Below is a small trained network, with its code and all its weights. Each question gives an input and a target symbol and asks what happens when units are switched off, that is, made to give their printed mean instead of their output.

import numpy as np


def w(rows, s, z=0):
    codes = np.array(rows[::2]) - 128.0
    scale = np.full(codes.shape[1], s)
    scale[-1] = z or s
    return codes * scale


def f(y):
    return np.maximum(y, 0)


def softmax(a):
    e = np.exp(a - a.max(-1, keepdims=True))
    return e / e.sum(-1, keepdims=True)


def log_softmax(a):
    a = a - a.max(-1, keepdims=True)
    return a - np.log(np.exp(a).sum(-1, keepdims=True))


def net(x, mask):
    ids = ['ΓΔΛΞΨαβεζηθμπστφ'.index(c) for c in x.split()]
    T = len(ids)
    res = E[ids] + P[:T]
    q, k, v = (res @ M[0].T for M in (Q, K, V))
    z = softmax(np.where(np.tri(T) > 0, q @ k.T / 3**0.5, -1e9)) @ v
    res = res + np.where(mask[0], z, O[0][:, -1]) @ O[0][:, :-1]
    y = f(res @ A[0][:, :-1].T + A[0][:, -1])
    res = res + np.where(mask[1:25], y, B[0][:, -1]) @ B[0][:, :-1]
    return log_softmax(res[-1] @ U[:, :-1].T + U[:, -1])


Q, K, V, O, A, B = {}, {}, {}, {}, {}, {}
E = w([
[88,135,131],'Γ',
[195,3,56],'Δ',
[218,71,252],'Λ',
[77,124,116],'Ξ',
[155,177,68],'Ψ',
[140,128,30],'α',
[173,237,106],'β',
[150,155,57],'ε',
[240,138,164],'ζ',
[122,74,16],'η',
[104,103,104],'θ',
[156,178,116],'μ',
[64,113,170],'π',
[78,132,122],'σ',
[76,133,123],'τ',
[98,100,103],'φ',
],0.019)
P = w([
[111,219,132],'0',
[128,219,125],'1',
[143,175,139],'2',
[161,144,126],'3',
[181,124,114],'4',
[199,109,105],'5',
[217,92,98],'6',
[234,68,83],'7',
[243,59,82],'8',
[254,50,76],'9',
],0.0071)
Q[0] = w([
[151,94,233],'H0',
[93,28,223],'H0',
[55,18,247],'H0',
],0.014)
K[0] = w([
[61,168,149],'H0',
[21,134,132],'H0',
[5,170,120],'H0',
],0.021)
V[0] = w([
[150,88,251],'H0',
[224,98,166],'H0',
[194,243,112],'H0',
],0.013)
O[0] = w([
[76,160,233,2],'H0',
[98,250,165,212],'H0',
[233,154,130,202],'H0',
],0.013,0.0064)
A[0] = w([
[120,65,184,79],'N0',
[196,117,210,87],'N1',
[166,96,138,174],'N2',
[91,160,60,144],'N3',
[245,145,161,124],'N4',
[169,100,160,2],'N5',
[120,83,102,66],'N6',
[57,138,135,157],'N7',
[82,137,86,81],'N8',
[99,133,58,90],'N9',
[87,78,116,38],'N10',
[30,128,2,110],'N11',
[184,112,228,18],'N12',
[86,196,94,140],'N13',
[4,90,55,178],'N14',
[203,31,231,53],'N15',
[62,80,139,141],'N16',
[183,95,120,135],'N17',
[119,99,196,146],'N18',
[79,45,165,105],'N19',
[138,165,72,69],'N20',
[62,139,118,180],'N21',
[65,66,132,61],'N22',
[96,160,70,140],'N23',
],0.0088,0.0062)
B[0] = w([
[85,87,138,139],'N0',
[111,32,185,170],'N1',
[109,211,118,195],'N2',
[192,78,151,200],'N3',
[34,121,151,242],'N4',
[77,72,132,138],'N5',
[186,38,141,172],'N6',
[177,139,91,171],'N7',
[128,184,157,146],'N8',
[121,119,59,203],'N9',
[207,174,121,136],'N10',
[82,14,254,247],'N11',
[181,152,28,164],'N12',
[104,38,165,191],'N13',
[170,254,62,191],'N14',
[188,204,217,159],'N15',
[197,108,171,137],'N16',
[105,217,77,233],'N17',
[91,181,95,156],'N18',
[99,165,63,140],'N19',
[102,141,83,204],'N20',
[170,168,135,167],'N21',
[142,188,83,134],'N22',
[165,89,162,189],'N23',
],0.018,0.014)
U = w([
[84,93,111,227],'Γ',
[168,41,219,64],'Δ',
[147,191,185,188],'Λ',
[209,138,79,166],'Ξ',
[118,157,40,103],'Ψ',
[71,42,75,247],'α',
[24,112,98,75],'β',
[101,124,49,76],'ε',
[2,52,188,83],'ζ',
[236,64,82,24],'η',
[171,121,97,64],'θ',
[57,122,108,145],'μ',
[224,190,69,2],'π',
[176,135,88,69],'σ',
[175,135,81,90],'τ',
[205,143,86,95],'φ',
],0.006,0.0081)

Each question gives the input, a string of symbols that net reads in full, and the target symbol t.
The units are the heads (3 rows each of Q, K, V and O) and the neurons (one row each of A and B). Each row of codes is followed by its name. A weight is (code - 128) times the scale printed after its matrix; where a second scale follows, it is the last column's (O, A, B and U).
mask holds one flag per unit, heads first, then neurons. A switched-off unit (its flag False) gives its mean, the last column of its rows in O or B, instead of its output. The means were averaged over made-up inputs and are rounded, as every weight is.
A unit's drop is (log p(t) with every unit on - log p(t) with that unit switched off) / (log p(t) with every unit on - log p(t) with every unit switched off).
The circuit of an input: a set's keep is (log p(t) with only the set's units on - log p(t) with every unit switched off) / (log p(t) with every unit on - log p(t) with every unit switched off). Starting from the 12 units with the biggest drops (on a tie, the unit counted first), units are removed one at a time, each time the one whose removal leaves the highest keep (on an exact tie, the one counted first), for as long as the keep stays at least 0.8.
units of the circuit, in order: the units of the circuit, biggest drop first
top k neurons: the k neurons with the biggest drops, biggest first
drop when u is switched off: that unit's drop, to one decimal
input Δ θ π Ψ Δ η φ, target Δ: units of the circuit, in order -> (H0 N11 N17 N4)
input Λ τ σ, target Λ: units of the circuit, in order -> (H0 N4)
input π α η, target η: top 4 neurons -> (N11 N14 N4 N6)
input Λ Γ ζ α η Ψ ε μ, target ζ: top 2 neurons -> (N4 N1)
input Δ α τ, target Δ: units of the circuit, in order -> (N17 N11 N4 H0)
input τ η Λ φ θ, target Λ: units of the circuit, in order -> (H0 N9 N11)
input φ α Λ η α μ, target Λ: units of the circuit, in order -> (H0)
input η Ξ Ξ, target η: units of the circuit, in order -> (H0 N4)
input Λ Ξ Λ Ξ τ, target Λ: top 2 neurons -> (N11 N9)
input Δ Δ α Ξ, target Δ: units of the circuit, in order -> (N11 N17 H0 N4)
input β Ξ π Ξ α α Λ ζ η, target ζ: top 3 neurons -> (N13 N14 N17)
input Ψ φ Ξ β, target β: top 2 neurons -> (N4 N11)
input α π Δ Λ Λ β σ, target Λ: top 2 neurons -> (N11 N4)
input ε φ α Λ η Ξ Λ, target Λ: units of the circuit, in order -> (N15)
input α μ α φ α α φ β η η, target η: top 3 neurons -> (N14 N11 N4)
input Ξ Ξ π ε α α Δ Ψ Ξ α, target Δ: top 2 neurons -> (N11 N13)
input α α Δ Ξ θ, target Δ: top 2 neurons -> (N17 N11)
input φ Ξ β Ξ π φ Ψ Ψ Δ μ, target Δ: top 2 neurons -> (N13 N17)
input η Δ Ξ α ε β Ξ θ φ η, target Δ: top 2 neurons -> (N11 N17)
input α σ Δ Ψ ε α μ, target Δ: top 2 neurons -> (N17 N13)
input α η α θ β Δ η, target Δ: top 3 neurons -> (N11 N13 N17)
input Λ β φ β α β α Λ ε α, target Λ: top 2 neurons -> (N11 N21)
input Ξ α Δ α, target Δ: drop when H0 is switched off -> 0.5
input α σ φ θ β β Ξ α α, target α: drop when N15 is switched off -> 0.1
input ε Λ Ξ Ψ α, target Λ: drop when H0 is switched off -> 1.5
input Λ σ Ξ α α η ζ α Ξ Ψ, target ζ: drop when N13 is switched off -> 0.2
